Below is a small trained network, with its code and all its weights. Each question gives an input and a target symbol and asks what happens when units are switched off, that is, made to give their printed mean instead of their output.

import numpy as np


def w(rows, s, z=0):
    codes = np.array(rows[::2]) - 128.0
    scale = np.full(codes.shape[1], s)
    scale[-1] = z or s
    return codes * scale


def f(y):
    return np.maximum(y, 0)


def softmax(a):
    e = np.exp(a - a.max(-1, keepdims=True))
    return e / e.sum(-1, keepdims=True)


def log_softmax(a):
    a = a - a.max(-1, keepdims=True)
    return a - np.log(np.exp(a).sum(-1, keepdims=True))


def net(x, mask):
    ids = ['Φαβδεζηθλμξστψ'.index(c) for c in x.split()]
    T = len(ids)
    res = E[ids] + P[:T]
    r = res
    for j in range(2):
        rows = slice(2 * j, 2 * j + 2)
        q, k, v = (r @ M[0][rows].T for M in (Q, K, V))
        z = softmax(np.where(np.tri(T) > 0, q @ k.T / 2**0.5, -1e9)) @ v
        o = O[0][rows]
        res = res + np.where(mask[j], z, o[:, -1]) @ o[:, :-1]
    y = f(res @ A[0][:, :-1].T + A[0][:, -1])
    res = res + np.where(mask[2:6], y, B[0][:, -1]) @ B[0][:, :-1]
    return log_softmax(res[-1] @ U[:, :-1].T + U[:, -1])


Q, K, V, O, A, B = {}, {}, {}, {}, {}, {}
E = w([
[131,120,186,123],'Φ',
[133,116,191,135],'α',
[120,153,186,194],'β',
[125,159,163,91],'δ',
[138,136,144,128],'ε',
[121,206,128,57],'ζ',
[112,214,163,128],'η',
[127,151,142,110],'θ',
[142,109,108,18],'λ',
[149,74,134,97],'μ',
[138,84,121,112],'ξ',
[131,46,128,231],'σ',
[159,2,78,61],'τ',
[126,222,59,174],'ψ',
],0.0095)
P = w([
[120,132,255,98],'0',
[186,115,160,140],'1',
[109,115,117,144],'2',
[197,123,126,137],'3',
[57,129,84,150],'4',
[211,122,98,135],'5',
[76,120,56,157],'6',
[219,121,67,143],'7',
[71,119,32,156],'8',
[205,116,121,125],'9',
],0.012)
Q[0] = w([
[250,135,189,147],'H0',
[11,96,102,195],'H0',
[58,138,110,76],'H1',
[231,152,144,122],'H1',
],0.015)
K[0] = w([
[117,150,233,75],'H0',
[143,122,15,117],'H0',
[138,119,73,191],'H1',
[106,120,249,124],'H1',
],0.018)
V[0] = w([
[136,72,191,253],'H0',
[103,239,150,171],'H0',
[140,203,85,168],'H1',
[102,225,164,25],'H1',
],0.013)
O[0] = w([
[143,21,198,126,254],'H0',
[219,153,151,140,119],'H0',
[219,175,139,254,51],'H1',
[175,203,81,64,133],'H1',
],0.016,0.0079)
A[0] = w([
[68,95,125,69,88],'N0',
[244,107,157,147,7],'N1',
[74,68,194,154,77],'N2',
[90,92,137,143,107],'N3',
],0.011,0.0015)
B[0] = w([
[72,110,111,203,207],'N0',
[85,155,254,174,163],'N1',
[193,139,54,148,251],'N2',
[197,122,120,138,189],'N3',
],0.008,0.029)
U = w([
[119,102,130,70,98],'Φ',
[110,93,147,69,109],'α',
[96,78,254,115,37],'β',
[190,139,87,60,114],'δ',
[142,123,125,94,117],'ε',
[222,211,40,133,67],'ζ',
[202,176,152,120,149],'η',
[174,148,104,89,163],'θ',
[71,218,26,131,190],'λ',
[56,108,125,111,154],'μ',
[67,120,124,122,150],'ξ',
[162,69,113,155,175],'σ',
[17,101,69,162,3],'τ',
[132,189,179,222,133],'ψ',
],0.0062,0.006)

Each question gives the input, a string of symbols that net reads in full, and the target symbol t.
The units are the heads (2 rows each of Q, K, V and O) and the neurons (one row each of A and B). Each row of codes is followed by its name. A weight is (code - 128) times the scale printed after its matrix; where a second scale follows, it is the last column's (O, A, B and U).
mask holds one flag per unit, heads first, then neurons. A switched-off unit (its flag False) gives its mean, the last column of its rows in O or B, instead of its output. The means were averaged over made-up inputs and are rounded, as every weight is.
A unit's drop is (log p(t) with every unit on - log p(t) with that unit switched off) / (log p(t) with every unit on - log p(t) with every unit switched off).
The circuit of an input: a set's keep is (log p(t) with only the set's units on - log p(t) with every unit switched off) / (log p(t) with every unit on - log p(t) with every unit switched off). Starting from all 6 units, units are removed one at a time, each time the one whose removal leaves the highest keep (on an exact tie, the one counted first), for as long as the keep stays at least 0.8.
circuit, biggest first: the units of the circuit, biggest drop first
most important unit: the unit with the biggest drop
top k neurons: the k neurons with the biggest drops, biggest first
heads that matter: for each layer, one digit per head in row order, 1 if its drop is at least 0.15 and else 0, layers parted by /
input σ ζ σ β β μ θ ζ, target σ: circuit, biggest first : (H0; H1; N2)
input β σ ε σ β ζ σ λ, target β: heads that matter : 10
input λ λ Φ, target λ: most important unit : H0
input τ σ σ σ, target τ: circuit, biggest first : (H0; N0; H1)
input β μ σ ξ δ δ, target β: heads that matter : 10
input λ τ λ, target τ: circuit, biggest first : (H0; N0; H1)
input η σ η δ σ λ σ η, target η: heads that matter : 11
input β σ λ Φ λ σ λ λ σ σ, target β: heads that matter : 10
input β η σ η, target β: circuit, biggest first : (H0; N2; N1)
input θ λ λ μ ψ θ β, target ψ: circuit, biggest first : (H1; N1)
input β τ λ λ ξ η σ σ σ ξ, target β: top 2 neurons : (N1; N2)
input η σ ζ α σ τ ε, target τ: heads that matter : 10
input η σ β σ λ λ λ η ε, target λ: heads that matter : 10
input λ σ σ θ λ, target σ: heads that matter : 01
input ψ λ ψ λ, target ψ: most important unit : N1
input η σ β ζ σ σ, target η: heads that matter : 11
input β σ σ β, target β: heads that matter : 10
input ψ λ β σ λ α λ ψ, target ψ: top 3 neurons : (N1; N2; N3)
input ψ λ σ β, target ψ: heads that matter : 11
input ζ α σ δ, target ζ: circuit, biggest first : (H0)
